Below is a small trained network, with its code and all its weights. Each question gives an input and a class and asks what happens when units are switched off, that is, made to give their printed mean instead of their output.

import numpy as np


def w(rows, s, z=0):
    codes = np.array(rows[::2]) - 128.0
    scale = np.full(codes.shape[1], s)
    scale[-1] = z or s
    return codes * scale


def f(y):
    return np.maximum(y, 0)


def log_softmax(a):
    a = a - a.max(-1, keepdims=True)
    return a - np.log(np.exp(a).sum(-1, keepdims=True))


def net(x, mask):
    res = np.array(x, float).reshape(1, 2) / 4 @ E
    y = f(res @ A[0][:, :-1].T + A[0][:, -1])
    res = res + np.where(mask, y, B[0][:, -1]) @ B[0][:, :-1]
    return log_softmax(res[-1] @ U[:, :-1].T + U[:, -1])


A, B = {}, {}
E = w([
[14,194,238,106,231,141,92],'x0',
[125,241,48,176,202,11,111],'x1',
],0.011)
A[0] = w([
[115,128,145,70,212,170,175,6],'n0',
[158,114,107,73,56,109,222,42],'n1',
[243,91,80,88,129,179,158,53],'n2',
[69,79,165,98,72,121,195,2],'n3',
[27,139,144,77,191,204,184,14],'n4',
[89,1,194,113,65,214,155,37],'n5',
[74,160,204,66,210,151,128,52],'n6',
],0.009,0.0055)
B[0] = w([
[178,185,177,162,118,157,156,156],'n0',
[183,227,221,121,141,149,186,179],'n1',
[140,151,170,142,67,185,101,196],'n2',
[112,168,130,191,186,63,138,162],'n3',
[207,156,176,140,108,176,73,193],'n4',
[57,113,80,126,150,9,159,251],'n5',
[121,193,143,160,137,177,161,224],'n6',
],0.011,0.013)
U = w([
[217,135,209,147,80,207,161,3],'0',
[56,117,74,160,180,2,110,35],'1',
[80,97,119,116,121,172,145,226],'2',
],0.0088,0.0032)

Each question gives the input, the list of numbers given to net, and the class t.
The units are the neurons (one row each of A and B). Each row of codes is followed by its name. A weight is (code - 128) times the scale printed after its matrix; where a second scale follows, it is the last column's (A, B and U).
mask holds one flag per neuron, in row order. A switched-off neuron (its flag False) gives its mean, the last column of its row in B, instead of its output. The means were averaged over made-up inputs and are rounded, as every weight is.
A unit's drop is (log p(t) with every unit on - log p(t) with that unit switched off) / (log p(t) with every unit on - log p(t) with every unit switched off).
The circuit of an input: a set's keep is (log p(t) with only the set's units on - log p(t) with every unit switched off) / (log p(t) with every unit on - log p(t) with every unit switched off). Starting from all 7 units, units are removed one at a time, each time the one whose removal leaves the highest keep (on an exact tie, the one counted first), for as long as the keep stays at least 0.8.
circuit, biggest first: the units of the circuit, biggest drop first
top k neurons: the k neurons with the biggest drops, biggest first
drop of u: that unit's drop, to one decimal
input [3,-6], class 1: circuit, biggest first => (n5)
input [8,8], class 0: circuit, biggest first => (n5 n6)
input [-2,2], class 2: top 2 neurons => (n5 n3)
input [2,2], class 2: top 2 neurons => (n5 n3)
input [-7,-8], class 1: top 3 neurons => (n5 n3 n4)
input [3,-4], class 1: top 2 neurons => (n5 n2)
input [-1,-2], class 2: top 2 neurons => (n3 n5)
input [4,3], class 0: top 3 neurons => (n5 n6 n3)
input [6,6], class 0: top 2 neurons => (n5 n6)
input [2,3], class 2: drop of n2 => -0.5
input [0,-6], class 1: drop of n5 => 0.3
input [-6,5], class 0: drop of n2 => 0.1
